Here is a tiny trained network, its code and every weight. The questions are about switching its units off for an input and a target symbol, where a switched-off unit gives its printed mean instead of its output.

import numpy as np


def w(rows, s, z=0):
    codes = np.array(rows[::2]) - 128.0
    scale = np.full(codes.shape[1], s)
    scale[-1] = z or s
    return codes * scale


def f(y):
    return np.maximum(y, 0)


def softmax(a):
    e = np.exp(a - a.max(-1, keepdims=True))
    return e / e.sum(-1, keepdims=True)


def log_softmax(a):
    a = a - a.max(-1, keepdims=True)
    return a - np.log(np.exp(a).sum(-1, keepdims=True))


def net(x, mask):
    ids = ['βδεζμξπσψ'.index(c) for c in x.split()]
    T = len(ids)
    res = E[ids] + P[:T]
    r = res
    for j in range(3):
        rows = slice(3 * j, 3 * j + 3)
        q, k, v = (r @ M[0][rows].T for M in (Q, K, V))
        z = softmax(np.where(np.tri(T) > 0, q @ k.T / 3**0.5, -1e9)) @ v
        o = O[0][rows]
        res = res + np.where(mask[j], z, o[:, -1]) @ o[:, :-1]
    y = f(res @ A[0][:, :-1].T + A[0][:, -1])
    res = res + np.where(mask[3:19], y, B[0][:, -1]) @ B[0][:, :-1]
    return log_softmax(res[-1] @ U[:, :-1].T + U[:, -1])


Q, K, V, O, A, B = {}, {}, {}, {}, {}, {}
E = w([
[159,169,130,114],'β',
[147,123,131,187],'δ',
[202,62,146,131],'ε',
[104,71,194,74],'ζ',
[118,212,153,173],'μ',
[136,152,129,63],'ξ',
[147,101,185,159],'π',
[28,4,30,184],'σ',
[201,125,169,176],'ψ',
],0.015)
P = w([
[127,103,255,99],'0',
[102,183,162,108],'1',
[98,179,139,96],'2',
[80,175,141,116],'3',
[34,155,142,109],'4',
[17,115,137,86],'5',
[38,151,139,117],'6',
[122,160,94,155],'7',
[34,169,150,178],'8',
],0.0025)
Q[0] = w([
[105,133,86,62],'head 0',
[119,62,95,204],'head 0',
[87,38,227,195],'head 0',
[45,143,213,78],'head 1',
[192,90,106,120],'head 1',
[206,194,162,219],'head 1',
[206,101,166,62],'head 2',
[154,255,149,79],'head 2',
[211,197,207,65],'head 2',
],0.0078)
K[0] = w([
[135,130,172,160],'head 0',
[12,83,97,182],'head 0',
[38,40,23,181],'head 0',
[95,90,68,247],'head 1',
[185,186,196,121],'head 1',
[211,178,145,105],'head 1',
[103,201,145,101],'head 2',
[11,1,35,178],'head 2',
[52,136,63,211],'head 2',
],0.0084)
V[0] = w([
[130,122,80,63],'head 0',
[27,114,73,254],'head 0',
[123,117,247,168],'head 0',
[206,92,88,169],'head 1',
[84,93,135,203],'head 1',
[43,84,53,104],'head 1',
[70,178,117,163],'head 2',
[37,139,122,126],'head 2',
[117,77,34,105],'head 2',
],0.0071)
O[0] = w([
[126,121,97,49,85],'head 0',
[192,211,94,137,252],'head 0',
[84,46,190,217,212],'head 0',
[244,107,127,178,113],'head 1',
[177,105,145,253,198],'head 1',
[193,180,124,73,103],'head 1',
[109,184,103,110,105],'head 2',
[128,152,66,110,130],'head 2',
[199,76,14,108,58],'head 2',
],0.0054,0.0019)
A[0] = w([
[131,1,118,116,84],'neuron 0',
[57,222,136,108,181],'neuron 1',
[79,183,113,94,82],'neuron 2',
[148,134,25,108,134],'neuron 3',
[105,145,93,119,3],'neuron 4',
[19,48,68,119,107],'neuron 5',
[214,100,144,21,143],'neuron 6',
[1,96,128,142,68],'neuron 7',
[190,51,183,92,9],'neuron 8',
[71,132,55,217,157],'neuron 9',
[29,185,211,157,159],'neuron 10',
[91,230,136,159,89],'neuron 11',
[69,62,153,89,46],'neuron 12',
[39,148,47,125,127],'neuron 13',
[70,77,165,76,3],'neuron 14',
[85,188,150,74,146],'neuron 15',
],0.0081,0.0054)
B[0] = w([
[143,135,122,1,160],'neuron 0',
[73,102,54,57,191],'neuron 1',
[212,142,215,137,137],'neuron 2',
[156,166,247,188,174],'neuron 3',
[71,199,116,205,128],'neuron 4',
[172,220,191,72,163],'neuron 5',
[132,232,22,120,180],'neuron 6',
[79,198,191,148,167],'neuron 7',
[163,133,171,29,147],'neuron 8',
[110,205,108,19,191],'neuron 9',
[87,117,109,244,255],'neuron 10',
[132,196,148,80,158],'neuron 11',
[85,156,180,103,159],'neuron 12',
[216,169,172,105,157],'neuron 13',
[118,215,230,53,151],'neuron 14',
[16,56,72,123,172],'neuron 15',
],0.0066,0.0061)
U = w([
[77,93,73,92,97],'β',
[117,135,124,146,61],'δ',
[167,56,135,34,110],'ε',
[106,132,188,54,6],'ζ',
[51,190,101,134,4],'μ',
[40,103,41,1,204],'ξ',
[104,102,151,136,188],'π',
[184,236,92,74,195],'σ',
[156,132,169,143,204],'ψ',
],0.0077,0.0038)

Each question gives the input, a string of symbols that net reads in full, and the target symbol t.
The units are the heads (3 rows each of Q, K, V and O) and the neurons (one row each of A and B). Each row of codes is followed by its name. A weight is (code - 128) times the scale printed after its matrix; where a second scale follows, it is the last column's (O, A, B and U).
mask holds one flag per unit, heads first, then neurons. A switched-off unit (its flag False) gives its mean, the last column of its rows in O or B, instead of its output. The means were averaged over made-up inputs and are rounded, as every weight is.
A unit's drop is (log p(t) with every unit on - log p(t) with that unit switched off) / (log p(t) with every unit on - log p(t) with every unit switched off).
The circuit of an input: a set's keep is (log p(t) with only the set's units on - log p(t) with every unit switched off) / (log p(t) with every unit on - log p(t) with every unit switched off). Starting from the 12 units with the biggest drops (on a tie, the unit counted first), units are removed one at a time, each time the one whose removal leaves the highest keep (on an exact tie, the one counted first), for as long as the keep stays at least 0.8.
circuit, biggest first: the units of the circuit, biggest drop first
most important unit: the unit with the biggest drop
k most important neurons: the k neurons with the biggest drops, biggest first
heads that matter: for each layer, one digit per head in row order, 1 if its drop is at least 0.15 and else 0, layers parted by /
drop when u is switched off: that unit's drop, to one decimal
input σ ζ μ δ σ ξ, target σ: circuit, biggest first : (head 1; neuron 6)
input ε ζ ζ σ π ζ β ζ, target σ: heads that matter : 110
input π μ μ, target μ: most important unit : neuron 10
input ψ σ σ ε ζ, target σ: circuit, biggest first : (head 1; head 0)
input ζ π π ε ε ε, target ε: heads that matter : 100
input ξ μ μ μ β σ ε, target σ: 3 most important neurons : (neuron 6; neuron 10; neuron 15)
input σ ξ μ ε σ ψ, target σ: heads that matter : 100
input ξ π ξ β β, target ξ: heads that matter : 010
input π ζ ξ β σ, target σ: heads that matter : 000
input π ζ β ξ ε σ π, target σ: heads that matter : 100
input β π μ ζ ξ ζ, target ζ: 2 most important neurons : (neuron 14; neuron 5)
input π ζ ζ ζ, target ζ: drop when neuron 7 is switched off : 0.1
input σ π μ ζ σ μ σ δ, target σ: drop when head 0 is switched off : 1.0
input δ ξ β, target ξ: drop when head 0 is switched off : 0.2
input π μ ε σ δ σ, target σ: most important neuron : (neuron 9)
input β ξ ξ, target ξ: 2 most important neurons : (neuron 15; neuron 1)
